Below is a small trained network, with its code and all its weights. Each question gives an input and a target symbol and asks what happens when units are switched off, that is, made to give their printed mean instead of their output.

import numpy as np


def w(rows, s, z=0):
    codes = np.array(rows[::2]) - 128.0
    scale = np.full(codes.shape[1], s)
    scale[-1] = z or s
    return codes * scale


def norm(h):
    return h / np.sqrt((h * h).mean(-1, keepdims=True) + 1e-5)


def f(y):
    return np.maximum(y, 0)


def softmax(a):
    e = np.exp(a - a.max(-1, keepdims=True))
    return e / e.sum(-1, keepdims=True)


def log_softmax(a):
    a = a - a.max(-1, keepdims=True)
    return a - np.log(np.exp(a).sum(-1, keepdims=True))


def net(x, mask):
    ids = ['αγζμπφψω'.index(c) for c in x.split()]
    T = len(ids)
    res = E[ids] + P[:T]
    u = 0
    for l in range(2):
        q, k, v = (norm(res) @ M[l].T for M in (Q, K, V))
        z = softmax(np.where(np.tri(T) > 0, q @ k.T / 4**0.5, -1e9)) @ v
        res = res + np.where(mask[u], z, O[l][:, -1]) @ O[l][:, :-1]
        u += 1
        y = f(norm(res) @ A[l][:, :-1].T + A[l][:, -1])
        res = res + np.where(mask[u : u + 4], y, B[l][:, -1]) @ B[l][:, :-1]
        u += 4
    return log_softmax(norm(res)[-1] @ U[:, :-1].T + U[:, -1])


Q, K, V, O, A, B = {}, {}, {}, {}, {}, {}
E = w([
[170,132,100,92,54,199,78,183,174,117],'α',
[161,156,140,192,196,93,80,232,43,169],'γ',
[57,168,149,94,141,208,165,89,225,129],'ζ',
[137,131,85,94,84,69,70,98,102,208],'μ',
[99,165,205,147,251,63,229,101,85,151],'π',
[71,133,245,71,82,74,251,114,132,114],'φ',
[46,180,137,69,156,142,142,132,146,99],'ψ',
[127,125,124,104,250,98,73,49,203,212],'ω',
],0.018)
P = w([
[102,94,157,126,152,152,117,102,90,150],'0',
[147,196,177,107,111,99,87,106,140,95],'1',
[143,127,163,92,132,169,163,153,133,179],'2',
[149,216,136,100,80,80,108,101,123,93],'3',
[52,87,115,144,140,121,127,114,117,143],'4',
[158,69,187,157,176,93,76,143,140,5],'5',
[96,130,85,81,156,138,169,183,167,141],'6',
[122,227,118,129,103,57,95,76,148,88],'7',
[64,123,91,93,152,115,153,179,181,150],'8',
],0.024)
Q[0] = w([
[122,211,124,44,100,144,149,52,143,252],'L0H0',
[109,51,145,97,204,105,199,85,151,83],'L0H0',
[137,253,145,129,121,40,146,148,83,130],'L0H0',
[112,40,134,142,109,125,182,214,62,213],'L0H0',
],0.028)
K[0] = w([
[88,71,104,124,103,79,57,5,121,110],'L0H0',
[191,121,202,108,201,95,152,89,147,157],'L0H0',
[39,133,117,157,157,61,154,123,22,120],'L0H0',
[197,147,181,193,105,93,106,168,74,113],'L0H0',
],0.03)
V[0] = w([
[79,84,167,93,63,107,43,152,138,143],'L0H0',
[97,105,59,140,170,113,220,183,222,98],'L0H0',
[244,167,161,239,104,206,181,42,108,145],'L0H0',
[167,118,144,59,115,123,114,133,113,132],'L0H0',
],0.011)
O[0] = w([
[147,72,135,49,147,95,106,67,131,61,164],'L0H0',
[142,85,160,187,2,134,135,122,104,168,2],'L0H0',
[128,146,116,185,86,105,79,199,226,160,44],'L0H0',
[77,141,190,108,110,90,141,183,170,118,149],'L0H0',
],0.0051,0.0078)
A[0] = w([
[144,61,173,140,113,176,94,99,69,132,159],'L0N0',
[117,93,75,91,116,141,117,143,132,151,135],'L0N1',
[172,100,70,124,59,138,132,155,103,253,51],'L0N2',
[141,187,158,181,113,79,96,105,173,75,253],'L0N3',
],0.027,0.0029)
B[0] = w([
[117,103,159,100,184,139,134,90,116,81,155],'L0N0',
[102,145,153,112,145,31,168,206,174,141,173],'L0N1',
[117,116,152,42,157,162,108,55,71,113,149],'L0N2',
[153,186,175,147,50,87,85,154,215,11,252],'L0N3',
],0.013,0.016)
Q[1] = w([
[142,158,48,175,151,114,115,163,167,215],'L1H0',
[151,249,123,143,90,138,97,59,76,186],'L1H0',
[212,4,147,202,194,217,134,179,175,91],'L1H0',
[74,157,160,54,122,192,146,70,125,59],'L1H0',
],0.023)
K[1] = w([
[121,233,123,142,132,117,115,94,182,47],'L1H0',
[48,77,98,211,91,113,43,86,63,87],'L1H0',
[251,246,255,47,159,215,107,98,113,204],'L1H0',
[34,80,80,96,168,184,144,157,127,165],'L1H0',
],0.02)
V[1] = w([
[96,158,154,141,209,186,154,155,79,160],'L1H0',
[92,118,88,140,134,231,144,67,254,150],'L1H0',
[169,54,81,149,161,154,45,188,92,156],'L1H0',
[31,66,156,98,131,205,88,234,133,69],'L1H0',
],0.025)
O[1] = w([
[138,132,50,176,119,165,174,72,97,154,237],'L1H0',
[176,153,127,125,83,177,30,149,67,165,101],'L1H0',
[85,85,104,160,151,139,94,120,139,11,3],'L1H0',
[163,4,131,181,147,140,82,156,141,173,179],'L1H0',
],0.02,0.017)
A[1] = w([
[75,165,124,90,114,115,144,215,137,248,188],'L1N0',
[88,173,152,118,109,139,50,132,100,55,4],'L1N1',
[83,126,144,139,154,116,147,110,138,80,82],'L1N2',
[72,51,120,83,223,253,192,73,24,232,64],'L1N3',
],0.05,0.0044)
B[1] = w([
[53,113,74,100,122,129,144,168,124,144,254],'L1N0',
[54,126,181,124,138,115,109,119,93,119,162],'L1N1',
[141,131,121,91,114,136,99,145,95,132,158],'L1N2',
[124,80,156,87,253,225,177,80,158,139,251],'L1N3',
],0.043,0.047)
U = w([
[150,82,180,92,192,239,160,76,110,143,182],'α',
[35,99,93,107,118,131,164,189,149,163,98],'γ',
[214,170,174,3,131,119,107,146,80,95,90],'ζ',
[157,69,194,181,136,81,98,161,197,130,165],'μ',
[50,142,225,154,120,127,62,76,80,104,164],'π',
[114,77,56,161,124,176,86,117,100,8,2],'φ',
[174,138,103,144,98,209,33,136,43,194,137],'ψ',
[146,215,118,169,106,130,179,59,128,145,169],'ω',
],0.0069,0.0024)

Each question gives the input, a string of symbols that net reads in full, and the target symbol t.
The units are the heads (4 rows each of Q, K, V and O) and the neurons (one row each of A and B). Each row of codes is followed by its name. A weight is (code - 128) times the scale printed after its matrix; where a second scale follows, it is the last column's (O, A, B and U).
mask holds one flag per unit, layer by layer, with each layer's heads first. A switched-off unit (its flag False) gives its mean, the last column of its rows in O or B, instead of its output. The means were averaged over made-up inputs and are rounded, as every weight is.
A unit's drop is (log p(t) with every unit on - log p(t) with that unit switched off) / (log p(t) with every unit on - log p(t) with every unit switched off).
The circuit of an input: a set's keep is (log p(t) with only the set's units on - log p(t) with every unit switched off) / (log p(t) with every unit on - log p(t) with every unit switched off). Starting from all 10 units, units are removed one at a time, each time the one whose removal leaves the highest keep (on an exact tie, the one counted first), for as long as the keep stays at least 0.8.
units of the circuit, in order: the units of the circuit, biggest drop first
k most important neurons: the k neurons with the biggest drops, biggest first
top k neurons in layer l: the k neurons of layer l with the biggest drops, biggest first
input ω ψ ζ ω ω ω, target ψ: units of the circuit, in order	[L1H0, L1N3, L0N3]
input ω ω ω μ, target π: units of the circuit, in order	[L1H0, L0N3, L1N3, L1N1]
input π ω π π, target ω: units of the circuit, in order	[L0N3, L1N3, L1N0, L1H0]
input ζ γ ω μ μ π π φ, target ζ: top 3 neurons in layer 1	[L1N3, L1N0, L1N2]
input ζ π ψ φ, target ψ: units of the circuit, in order	[L1H0, L1N3, L0N3]
input ζ ψ ψ γ, target ψ: top 2 neurons in layer 1	[L1N3, L1N0]
input ω γ ζ α, target π: units of the circuit, in order	[L0N3, L1N1, L1N3, L1H0]
input ω ω γ γ ζ μ, target φ: 4 most important neurons	[L1N3, L0N3, L1N0, L1N2]
input α φ ω π, target μ: 2 most important neurons	[L0N3, L1N3]
input ω γ π ω μ α, target ω: 2 most important neurons	[L0N3, L1N3]
input ω ψ ψ π ω γ γ ζ, target π: top 3 neurons in layer 1	[L1N3, L1N1, L1N0]
input μ γ ω α α φ, target π: units of the circuit, in order	[L0N3, L1H0, L1N3, L1N1]
input ω ζ ω ζ ω ω, target π: most important neuron	[L0N3]
input ω μ π ζ ω μ, target ω: units of the circuit, in order	[L1H0, L0N3, L1N3, L1N0]
input φ α φ φ, target γ: units of the circuit, in order	[L1N3]
input ω φ π ω α π, target ω: units of the circuit, in order	[L0N3, L1N3, L1H0, L1N0]
input γ ω γ π ω γ, target φ: 4 most important neurons	[L1N3, L0N3, L1N0, L1N2]
input φ α α, target γ: top 2 neurons in layer 1	[L1N0, L1N3]
input α π ω μ γ φ π, target γ: units of the circuit, in order	[L0H0, L1N3]
input φ ω γ ζ, target γ: top neuron in layer 1	[L1N3]
input μ ψ μ φ, target ζ: 4 most important neurons	[L0N3, L1N3, L1N0, L1N2]
input π γ γ ω ω ψ π π, target π: units of the circuit, in order	[L0N3, L1H0, L1N3, L1N1]
input ω ω ω ω π μ ω ψ, target ω: units of the circuit, in order	[L0N3, L1H0, L1N3, L1N0]
